Below are the code and all the weights of a small trained network. Each question names an input and a class and asks about switching units off, where a switched-off unit gives its printed mean instead of its output.

import numpy as np


def w(rows, s, z=0):
    codes = np.array(rows[::2]) - 128.0
    scale = np.full(codes.shape[1], s)
    scale[-1] = z or s
    return codes * scale


def f(y):
    return y / 2 * (1 + np.tanh(0.7978845608 * (y + 0.044715 * y**3)))


def log_softmax(a):
    a = a - a.max(-1, keepdims=True)
    return a - np.log(np.exp(a).sum(-1, keepdims=True))


def net(x, mask):
    res = np.array(x, float).reshape(1, 8) / 4 @ E
    y = f(res @ A[0][:, :-1].T + A[0][:, -1])
    res = res + np.where(mask, y, B[0][:, -1]) @ B[0][:, :-1]
    return log_softmax(res[-1] @ U[:, :-1].T + U[:, -1])


A, B = {}, {}
E = w([
[144,62,174],'x0',
[254,170,175],'x1',
[130,120,118],'x2',
[124,157,152],'x3',
[125,140,127],'x4',
[128,139,141],'x5',
[126,127,127],'x6',
[142,52,46],'x7',
],0.0073)
A[0] = w([
[55,77,120,58],'N1',
[88,82,102,73],'N2',
[117,84,92,79],'N3',
[86,153,199,250],'N4',
[105,210,177,237],'N5',
[31,195,147,198],'N6',
[169,104,63,118],'N7',
[104,173,64,123],'N8',
[46,99,143,12],'N9',
[121,72,115,178],'N10',
[179,32,64,222],'N11',
[159,94,66,155],'N12',
[124,79,88,126],'N13',
[134,14,249,199],'N14',
[235,126,131,54],'N15',
[22,124,145,89],'N16',
[248,142,132,100],'N17',
],0.011,0.0025)
B[0] = w([
[52,145,186,188],'N1',
[115,137,156,170],'N2',
[121,142,158,160],'N3',
[194,177,111,201],'N4',
[177,120,113,221],'N5',
[167,46,118,214],'N6',
[161,146,219,171],'N7',
[161,66,165,162],'N8',
[76,78,192,166],'N9',
[117,137,20,175],'N10',
[182,231,169,254],'N11',
[165,186,165,182],'N12',
[107,198,174,174],'N13',
[178,97,17,235],'N14',
[3,65,130,201],'N15',
[97,155,141,196],'N16',
[2,72,192,230],'N17',
],0.006,0.0056)
U = w([
[35,105,255,4],'0',
[136,221,142,206],'1',
[135,137,101,185],'2',
[156,93,13,131],'3',
[130,179,93,134],'4',
[134,198,18,92],'5',
],0.0083,0.0031)

Each question gives the input, the list of numbers given to net, and the class t.
The units are the neurons (one row each of A and B). Each row of codes is followed by its name. A weight is (code - 128) times the scale printed after its matrix; where a second scale follows, it is the last column's (A, B and U).
mask holds one flag per neuron, in row order. A switched-off neuron (its flag False) gives its mean, the last column of its row in B, instead of its output. The means were averaged over made-up inputs and are rounded, as every weight is.
A unit's drop is (log p(t) with every unit on - log p(t) with that unit switched off) / (log p(t) with every unit on - log p(t) with every unit switched off).
The circuit of an input: a set's keep is (log p(t) with only the set's units on - log p(t) with every unit switched off) / (log p(t) with every unit on - log p(t) with every unit switched off). Starting from the 12 units with the biggest drops (on a tie, the unit counted first), units are removed one at a time, each time the one whose removal leaves the highest keep (on an exact tie, the one counted first), for as long as the keep stays at least 0.8.
circuit, biggest first: the units of the circuit, biggest drop first
most important unit: the unit with the biggest drop
k most important neurons: the k neurons with the biggest drops, biggest first
drop of u: that unit's drop, to one decimal
input [-3,-5,-1,-3,5,1,3,2], class 0: circuit, biggest first	(N14; N1)
input [7,1,-6,-2,6,-7,-3,-6], class 3: most important unit	N14
input [-6,7,6,-7,-2,-7,7,4], class 0: 2 most important neurons	(N17; N15)
input [8,-7,5,-7,-3,3,-5,-5], class 3: 3 most important neurons	(N14; N17; N10)
input [-4,-8,3,7,6,-8,-4,5], class 0: 3 most important neurons	(N1; N9; N14)
input [1,-7,8,-3,-5,-5,-3,7], class 0: circuit, biggest first	(N1; N9)
input [1,5,1,0,-3,-6,1,7], class 1: circuit, biggest first	(N11; N7)
input [-2,5,-2,-2,-1,-6,-3,8], class 1: circuit, biggest first	(N11; N7)
input [-6,-7,-8,-7,-3,-4,1,-4], class 0: circuit, biggest first	(N14; N9)
input [8,5,6,2,5,2,6,-6], class 3: circuit, biggest first	(N14; N11)
input [-6,1,-1,8,-4,-1,1,-5], class 3: 2 most important neurons	(N6; N11)
input [-2,5,3,-7,-4,-1,-1,-5], class 0: 2 most important neurons	(N17; N14)
input [-7,-7,-2,0,3,-5,-1,8], class 1: 2 most important neurons	(N11; N17)
input [8,6,-1,-4,-1,-6,4,-3], class 3: most important neuron	(N14)
input [-3,8,-3,4,8,-7,4,-7], class 0: 3 most important neurons	(N17; N15; N14)
input [-4,-3,0,-1,-1,-6,6,8], class 1: drop of N13	0.1
input [8,1,8,-4,5,-3,5,8], class 1: drop of N11	0.6
input [8,3,4,-1,-8,2,8,8], class 1: drop of N11	1.2
input [2,7,-8,0,5,-6,1,4], class 0: drop of N17	0.6
